Below is a small trained network, with its code and all its weights. Each question gives an input and a target symbol and asks what happens when units are switched off, that is, made to give their printed mean instead of their output.

import numpy as np


def w(rows, s, z=0):
    codes = np.array(rows[::2]) - 128.0
    scale = np.full(codes.shape[1], s)
    scale[-1] = z or s
    return codes * scale


def f(y):
    return y / 2 * (1 + np.tanh(0.7978845608 * (y + 0.044715 * y**3)))


def softmax(a):
    e = np.exp(a - a.max(-1, keepdims=True))
    return e / e.sum(-1, keepdims=True)


def log_softmax(a):
    a = a - a.max(-1, keepdims=True)
    return a - np.log(np.exp(a).sum(-1, keepdims=True))


def net(x, mask):
    ids = ['δεζθλμξπτφω'.index(c) for c in x.split()]
    T = len(ids)
    res = E[ids] + P[:T]
    r = res
    for j in range(2):
        rows = slice(4 * j, 4 * j + 4)
        q, k, v = (r @ M[0][rows].T for M in (Q, K, V))
        z = softmax(np.where(np.tri(T) > 0, q @ k.T / 4**0.5, -1e9)) @ v
        o = O[0][rows]
        res = res + np.where(mask[j], z, o[:, -1]) @ o[:, :-1]
    y = f(res @ A[0][:, :-1].T + A[0][:, -1])
    res = res + np.where(mask[2:10], y, B[0][:, -1]) @ B[0][:, :-1]
    return log_softmax(res[-1] @ U[:, :-1].T + U[:, -1])


Q, K, V, O, A, B = {}, {}, {}, {}, {}, {}
E = w([
[87,181,86,144],'δ',
[187,52,213,137],'ε',
[124,140,133,178],'ζ',
[143,135,141,102],'θ',
[144,103,202,209],'λ',
[124,141,184,133],'μ',
[161,121,123,207],'ξ',
[176,95,56,87],'π',
[77,181,96,172],'τ',
[136,77,92,251],'φ',
[91,108,106,238],'ω',
],0.019)
P = w([
[224,232,63,163],'0',
[81,15,61,96],'1',
[81,108,186,121],'2',
[199,203,102,151],'3',
[77,15,10,118],'4',
[74,100,217,113],'5',
[173,159,76,248],'6',
[89,35,12,93],'7',
[81,81,207,107],'8',
[201,133,117,204],'9',
],0.011)
Q[0] = w([
[158,190,87,151],'H0',
[54,85,113,102],'H0',
[172,147,76,8],'H0',
[91,136,105,110],'H0',
[199,121,108,112],'H1',
[74,216,86,94],'H1',
[210,153,209,137],'H1',
[147,84,128,203],'H1',
],0.011)
K[0] = w([
[190,144,2,180],'H0',
[14,67,34,141],'H0',
[151,131,126,97],'H0',
[137,122,69,102],'H0',
[133,244,145,148],'H1',
[190,128,102,159],'H1',
[155,97,199,119],'H1',
[124,100,113,208],'H1',
],0.0097)
V[0] = w([
[185,127,179,187],'H0',
[72,147,77,93],'H0',
[173,112,77,95],'H0',
[177,168,68,104],'H0',
[211,130,227,151],'H1',
[149,145,112,71],'H1',
[196,129,127,160],'H1',
[254,131,89,97],'H1',
],0.0098)
O[0] = w([
[75,80,151,177,253],'H0',
[130,172,100,86,28],'H0',
[198,94,140,189,133],'H0',
[115,150,147,254,92],'H0',
[180,123,111,215,165],'H1',
[143,55,168,155,4],'H1',
[120,184,200,102,222],'H1',
[157,158,134,39,125],'H1',
],0.0094,0.0042)
A[0] = w([
[155,68,24,174,197],'N0',
[97,115,97,137,96],'N1',
[87,186,94,132,144],'N2',
[63,73,136,84,98],'N3',
[100,116,190,238,120],'N4',
[223,40,127,98,254],'N5',
[220,3,2,43,38],'N6',
[168,124,123,166,225],'N7',
],0.0078,0.0031)
B[0] = w([
[135,130,172,168,204],'N0',
[239,123,90,112,137],'N1',
[230,129,140,188,151],'N2',
[120,12,68,99,158],'N3',
[165,193,86,56,255],'N4',
[59,192,128,147,210],'N5',
[181,129,181,117,196],'N6',
[60,103,145,115,186],'N7',
],0.011,0.0095)
U = w([
[188,168,172,188,118],'δ',
[91,142,159,228,172],'ε',
[138,117,103,149,93],'ζ',
[112,122,106,108,75],'θ',
[181,130,84,92,110],'λ',
[171,75,193,133,1],'μ',
[157,103,80,164,96],'ξ',
[140,131,149,81,252],'π',
[185,95,125,175,66],'τ',
[143,143,63,116,75],'φ',
[2,132,74,165,141],'ω',
],0.017,0.0062)

Each question gives the input, a string of symbols that net reads in full, and the target symbol t.
The units are the heads (4 rows each of Q, K, V and O) and the neurons (one row each of A and B). Each row of codes is followed by its name. A weight is (code - 128) times the scale printed after its matrix; where a second scale follows, it is the last column's (O, A, B and U).
mask holds one flag per unit, heads first, then neurons. A switched-off unit (its flag False) gives its mean, the last column of its rows in O or B, instead of its output. The means were averaged over made-up inputs and are rounded, as every weight is.
A unit's drop is (log p(t) with every unit on - log p(t) with that unit switched off) / (log p(t) with every unit on - log p(t) with every unit switched off).
The circuit of an input: a set's keep is (log p(t) with only the set's units on - log p(t) with every unit switched off) / (log p(t) with every unit on - log p(t) with every unit switched off). Starting from all 10 units, units are removed one at a time, each time the one whose removal leaves the highest keep (on an exact tie, the one counted first), for as long as the keep stays at least 0.8.
circuit, biggest first: the units of the circuit, biggest drop first
most important unit: the unit with the biggest drop
k most important neurons: the k neurons with the biggest drops, biggest first
heads that matter: for each layer, one digit per head in row order, 1 if its drop is at least 0.15 and else 0, layers parted by /
drop of u: that unit's drop, to one decimal
input ω τ ξ λ δ ζ, target ω: circuit, biggest first -> [N6 H1]
input δ ε δ ξ π ω, target ω: heads that matter -> 11
input φ ω π λ θ ε μ ξ, target ε: circuit, biggest first -> [N0]
input ω ξ θ φ λ φ, target ω: heads that matter -> 10
input ζ δ π θ ε ε ε ξ, target ε: heads that matter -> 10
input π δ μ, target ω: heads that matter -> 11
input λ ξ π λ ω δ δ π, target δ: heads that matter -> 10
input ω μ ε π ω ε ε, target ε: circuit, biggest first -> [N5 H1 N7]
input δ μ τ ζ δ, target λ: heads that matter -> 11
input ε ω ζ, target ω: heads that matter -> 11
input ε ξ ω θ τ ω φ, target δ: 4 most important neurons -> [N4 N0 N5 N1]
input φ ξ θ ω θ δ φ λ, target ω: circuit, biggest first -> [N6 N2]
input φ ε λ ε ζ ε ω, target δ: circuit, biggest first -> [N4 N3]
input ε ζ ε π φ, target τ: most important unit -> H1
input ε λ θ π ε δ, target π: 2 most important neurons -> [N5 N0]
input μ ξ θ ξ ε λ ω π ε θ, target ε: 2 most important neurons -> [N6 N7]
input ε φ τ φ λ, target ω: 3 most important neurons -> [N6 N4 N2]
input ω λ ε τ, target δ: drop of N2 -> 1.2
input ε φ ξ μ ω, target ξ: drop of N5 -> 0.2
input τ π δ, target π: most important unit -> H1
input ε φ π ε τ δ λ δ ε π, target ε: drop of N1 -> 0.0
input ω δ π π ε θ φ, target δ: 4 most important neurons -> [N4 N5 N3 N0]
